Below are the code and all the weights of a small trained network. Each question names an input and a target symbol and asks about switching units off, where a switched-off unit gives its printed mean instead of its output.

import numpy as np


def w(rows, s, z=0):
    codes = np.array(rows[::2]) - 128.0
    scale = np.full(codes.shape[1], s)
    scale[-1] = z or s
    return codes * scale


def norm(h):
    return h / np.sqrt((h * h).mean(-1, keepdims=True) + 1e-5)


def f(y):
    return y / 2 * (1 + np.tanh(0.7978845608 * (y + 0.044715 * y**3)))


def softmax(a):
    e = np.exp(a - a.max(-1, keepdims=True))
    return e / e.sum(-1, keepdims=True)


def log_softmax(a):
    a = a - a.max(-1, keepdims=True)
    return a - np.log(np.exp(a).sum(-1, keepdims=True))


def net(x, mask):
    ids = ['ΘΛΨΩπφ'.index(c) for c in x.split()]
    T = len(ids)
    res = E[ids] + P[:T]
    r = norm(res)
    for j in range(2):
        rows = slice(2 * j, 2 * j + 2)
        q, k, v = (r @ M[0][rows].T for M in (Q, K, V))
        z = softmax(np.where(np.tri(T) > 0, q @ k.T / 2**0.5, -1e9)) @ v
        o = O[0][rows]
        res = res + np.where(mask[j], z, o[:, -1]) @ o[:, :-1]
    y = f(norm(res) @ A[0][:, :-1].T + A[0][:, -1])
    res = res + np.where(mask[2:26], y, B[0][:, -1]) @ B[0][:, :-1]
    return log_softmax(norm(res)[-1] @ U[:, :-1].T + U[:, -1])


Q, K, V, O, A, B = {}, {}, {}, {}, {}, {}
E = w([
[80,152,123],'Θ',
[254,158,74],'Λ',
[154,174,170],'Ψ',
[198,198,135],'Ω',
[65,42,160],'π',
[129,85,188],'φ',
],0.013)
P = w([
[209,188,2],'0',
[178,177,8],'1',
[160,134,38],'2',
[136,112,74],'3',
[89,87,114],'4',
[95,74,121],'5',
],0.0044)
Q[0] = w([
[90,96,172],'head 1',
[140,87,143],'head 1',
[165,159,175],'head 2',
[6,47,138],'head 2',
],0.013)
K[0] = w([
[24,2,164],'head 1',
[100,129,102],'head 1',
[98,53,91],'head 2',
[240,156,79],'head 2',
],0.0085)
V[0] = w([
[219,242,113],'head 1',
[67,129,2],'head 1',
[206,143,158],'head 2',
[127,185,108],'head 2',
],0.0067)
O[0] = w([
[52,87,212,38],'head 1',
[208,58,87,22],'head 1',
[195,3,116,253],'head 2',
[36,220,86,85],'head 2',
],0.0048,0.0024)
A[0] = w([
[167,68,148,121],'neuron 1',
[198,171,67,210],'neuron 2',
[177,86,29,255],'neuron 3',
[79,156,150,158],'neuron 4',
[146,198,85,104],'neuron 5',
[201,2,170,191],'neuron 6',
[161,28,77,47],'neuron 7',
[119,58,201,126],'neuron 8',
[170,180,113,145],'neuron 9',
[108,97,86,186],'neuron 10',
[118,139,188,45],'neuron 11',
[139,71,47,205],'neuron 12',
[175,97,80,208],'neuron 13',
[170,42,40,171],'neuron 14',
[64,106,66,135],'neuron 15',
[91,157,216,220],'neuron 16',
[73,163,119,33],'neuron 17',
[51,44,55,94],'neuron 18',
[72,119,140,144],'neuron 19',
[13,183,79,169],'neuron 20',
[125,164,57,192],'neuron 21',
[100,91,78,173],'neuron 22',
[189,181,115,187],'neuron 23',
[31,165,151,53],'neuron 24',
],0.0083,0.0019)
B[0] = w([
[134,120,93,172],'neuron 1',
[38,67,89,151],'neuron 2',
[61,153,168,187],'neuron 3',
[246,121,78,127],'neuron 4',
[124,144,206,128],'neuron 5',
[225,160,109,254],'neuron 6',
[71,74,215,184],'neuron 7',
[165,185,37,176],'neuron 8',
[71,14,193,135],'neuron 9',
[141,230,194,144],'neuron 10',
[162,115,188,131],'neuron 11',
[103,122,197,173],'neuron 12',
[14,206,174,166],'neuron 13',
[77,157,182,198],'neuron 14',
[207,185,189,140],'neuron 15',
[95,65,71,154],'neuron 16',
[143,157,109,119],'neuron 17',
[198,181,252,165],'neuron 18',
[145,128,104,129],'neuron 19',
[127,222,90,141],'neuron 20',
[61,86,174,134],'neuron 21',
[142,175,241,146],'neuron 22',
[67,119,123,146],'neuron 23',
[101,89,6,127],'neuron 24',
],0.0033,0.0086)
U = w([
[87,238,76,85],'Θ',
[149,142,190,85],'Λ',
[120,105,11,35],'Ψ',
[254,96,117,253],'Ω',
[125,69,88,20],'π',
[73,145,203,150],'φ',
],0.013,0.0031)

Each question gives the input, a string of symbols that net reads in full, and the target symbol t.
The units are the heads (2 rows each of Q, K, V and O) and the neurons (one row each of A and B). Each row of codes is followed by its name. A weight is (code - 128) times the scale printed after its matrix; where a second scale follows, it is the last column's (O, A, B and U).
mask holds one flag per unit, heads first, then neurons. A switched-off unit (its flag False) gives its mean, the last column of its rows in O or B, instead of its output. The means were averaged over made-up inputs and are rounded, as every weight is.
A unit's drop is (log p(t) with every unit on - log p(t) with that unit switched off) / (log p(t) with every unit on - log p(t) with every unit switched off).
The circuit of an input: a set's keep is (log p(t) with only the set's units on - log p(t) with every unit switched off) / (log p(t) with every unit on - log p(t) with every unit switched off). Starting from the 12 units with the biggest drops (on a tie, the unit counted first), units are removed one at a time, each time the one whose removal leaves the highest keep (on an exact tie, the one counted first), for as long as the keep stays at least 0.8.
circuit, biggest first: the units of the circuit, biggest drop first
k most important neurons: the k neurons with the biggest drops, biggest first
heads that matter: for each layer, one digit per head in row order, 1 if its drop is at least 0.15 and else 0, layers parted by /
drop of u: that unit's drop, to one decimal
input π φ Ω, target φ: circuit, biggest first -> neuron 6; head 1
input Λ π Ψ, target φ: circuit, biggest first -> neuron 6; neuron 9
input Λ Θ Θ Λ, target Θ: circuit, biggest first -> head 2
input φ φ π φ Λ, target φ: 2 most important neurons -> neuron 13; neuron 2
input Θ Ψ φ Θ Ψ, target Θ: 2 most important neurons -> neuron 7; neuron 6
input π Θ Ω, target φ: 2 most important neurons -> neuron 6; neuron 9
input φ π Θ Λ, target φ: heads that matter -> 11
input Ω Ψ Ψ, target Ψ: heads that matter -> 11
input φ φ φ Ψ, target Ω: heads that matter -> 01
input Θ φ φ, target Ω: heads that matter -> 00
input Θ φ Ψ, target Ω: heads that matter -> 10
input Λ Θ Ψ, target Θ: heads that matter -> 01
input Ψ Ψ Ψ, target Ψ: 2 most important neurons -> neuron 16; neuron 6
input φ Ψ Θ Ω, target Θ: most important neuron -> neuron 7
input φ Θ Λ, target Θ: drop of neuron 18 -> 0.2
input φ Λ Θ Ω, target Θ: drop of neuron 24 -> 0.1
input Λ Ψ φ, target Ω: drop of neuron 10 -> 0.0
